Here is a tiny trained network, its code and every weight. The questions are about switching its units off for an input and a class, where a switched-off unit gives its printed mean instead of its output.

import numpy as np


def w(rows, s, z=0):
    codes = np.array(rows[::2]) - 128.0
    scale = np.full(codes.shape[1], s)
    scale[-1] = z or s
    return codes * scale


def f(y):
    return y / 2 * (1 + np.tanh(0.7978845608 * (y + 0.044715 * y**3)))


def log_softmax(a):
    a = a - a.max(-1, keepdims=True)
    return a - np.log(np.exp(a).sum(-1, keepdims=True))


def net(x, mask):
    res = np.array(x, float).reshape(1, 7) / 4 @ E
    y = f(res @ A[0][:, :-1].T + A[0][:, -1])
    res = res + np.where(mask, y, B[0][:, -1]) @ B[0][:, :-1]
    return log_softmax(res[-1] @ U[:, :-1].T + U[:, -1])


A, B = {}, {}
E = w([
[112,131,133,141,255,108,138,97,121],'x0',
[129,130,130,126,128,125,126,129,125],'x1',
[128,130,128,127,128,126,128,128,129],'x2',
[128,128,126,129,128,132,128,129,132],'x3',
[126,126,129,128,128,130,131,127,130],'x4',
[244,97,115,64,137,134,212,152,101],'x5',
[121,80,254,133,137,184,140,160,130],'x6',
],0.0092)
A[0] = w([
[135,92,171,129,172,162,159,141,132,16],'n1',
[170,122,64,120,11,150,145,145,133,24],'n2',
[148,128,115,129,85,132,131,133,125,163],'n3',
[171,134,68,110,202,106,156,119,128,92],'n4',
[71,135,107,176,135,128,100,99,115,194],'n5',
[92,125,174,136,89,138,103,136,138,123],'n6',
[98,137,172,137,232,129,107,122,136,2],'n7',
[126,129,139,131,120,129,122,130,131,87],'n8',
[129,127,120,127,133,128,127,127,125,165],'n9',
[126,127,136,124,119,134,124,134,128,92],'n10',
[200,111,156,109,93,145,172,150,113,14],'n11',
[97,131,180,138,80,141,104,136,140,128],'n12',
[107,134,180,135,78,139,103,135,136,128],'n13',
[31,158,92,162,165,107,71,98,139,34],'n14',
[148,134,95,119,161,116,139,123,132,123],'n15',
[102,171,46,127,60,98,96,109,139,40],'n16',
[126,128,135,127,121,132,124,131,129,80],'n17',
[145,104,203,132,172,169,157,140,137,9],'n18',
[156,135,91,121,165,109,136,123,135,126],'n19',
[131,110,209,127,147,146,180,114,126,160],'n20',
[126,129,154,129,104,135,113,137,128,104],'n21',
[128,128,127,128,128,128,128,129,128,128],'n22',
],0.012,0.0065)
B[0] = w([
[156,144,105,72,138,94,168,98,114,168],'n1',
[164,144,82,2,172,71,190,91,123,218],'n2',
[119,123,101,84,148,128,103,148,152,178],'n3',
[126,147,205,240,131,137,175,68,77,218],'n4',
[128,102,93,60,102,141,94,182,167,254],'n5',
[116,125,177,234,128,156,115,117,101,197],'n6',
[112,104,66,69,62,158,56,210,187,201],'n7',
[125,124,139,149,119,142,127,128,123,117],'n8',
[129,131,123,112,135,117,128,125,131,149],'n9',
[122,125,136,146,122,139,124,130,125,119],'n10',
[63,112,78,103,108,151,35,187,195,205],'n11',
[108,123,177,244,132,157,114,115,102,206],'n12',
[106,128,170,236,132,158,111,119,103,200],'n13',
[190,150,92,19,157,77,215,84,103,249],'n14',
[131,127,162,159,134,124,156,100,105,166],'n15',
[94,95,114,99,108,179,57,206,184,213],'n16',
[124,126,138,149,118,142,128,129,125,114],'n17',
[173,141,85,31,148,75,177,102,119,195],'n18',
[134,128,170,161,137,125,164,96,103,176],'n19',
[104,137,71,94,104,129,92,149,161,244],'n20',
[117,128,143,168,125,150,119,128,120,143],'n21',
[128,128,129,127,128,128,128,128,128,128],'n22',
],0.014,0.007)
U = w([
[69,82,110,128,58,173,21,202,184,83],'0',
[210,166,107,79,186,51,211,86,105,249],'1',
[116,141,253,254,141,152,147,78,50,25],'2',
],0.0074,0.002)

Each question gives the input, the list of numbers given to net, and the class t.
The units are the neurons (one row each of A and B). Each row of codes is followed by its name. A weight is (code - 128) times the scale printed after its matrix; where a second scale follows, it is the last column's (A, B and U).
mask holds one flag per neuron, in row order. A switched-off neuron (its flag False) gives its mean, the last column of its row in B, instead of its output. The means were averaged over made-up inputs and are rounded, as every weight is.
A unit's drop is (log p(t) with every unit on - log p(t) with that unit switched off) / (log p(t) with every unit on - log p(t) with every unit switched off).
The circuit of an input: a set's keep is (log p(t) with only the set's units on - log p(t) with every unit switched off) / (log p(t) with every unit on - log p(t) with every unit switched off). Starting from the 12 units with the biggest drops (on a tie, the unit counted first), units are removed one at a time, each time the one whose removal leaves the highest keep (on an exact tie, the one counted first), for as long as the keep stays at least 0.8.
circuit, biggest first: the units of the circuit, biggest drop first
most important unit: the unit with the biggest drop
top k neurons: the k neurons with the biggest drops, biggest first
drop of u: that unit's drop, to one decimal
input [-8,-1,-2,3,-5,4,0], class 1: most important unit	n2
input [-2,2,3,8,7,-5,1], class 2: circuit, biggest first	[n7; n12]
input [-5,4,4,2,4,8,1], class 0: top 3 neurons	[n11; n14; n18]
input [5,-1,5,1,-8,-4,0], class 1: top 3 neurons	[n14; n16; n11]
input [1,-6,3,6,8,-7,-1], class 1: top 3 neurons	[n14; n11; n20]
input [5,-8,-6,4,7,-8,0], class 1: top 2 neurons	[n14; n16]
input [1,0,-8,-5,-6,-5,-4], class 1: top 4 neurons	[n14; n7; n11; n20]
input [1,-7,-5,-4,8,-2,-2], class 1: top 4 neurons	[n7; n11; n20; n16]
input [8,-8,8,-6,5,-7,0], class 1: top 2 neurons	[n14; n16]
input [2,-3,0,-2,8,-8,-2], class 1: top 3 neurons	[n14; n11; n20]
input [1,1,-4,7,2,-6,-4], class 1: top 4 neurons	[n14; n11; n7; n20]
input [-1,6,-1,-8,-1,6,7], class 0: top 4 neurons	[n11; n14; n20; n2]
input [-1,-4,6,1,7,0,8], class 2: top 2 neurons	[n5; n12]
input [3,4,-2,-4,-5,-8,-4], class 1: drop of n11	0.1
input [0,8,0,5,8,7,7], class 0: drop of n20	1.6
input [3,-3,-4,-3,2,-6,-3], class 1: drop of n14	4.6
input [-7,-1,-2,-1,7,-2,6], class 2: drop of n18	0.0
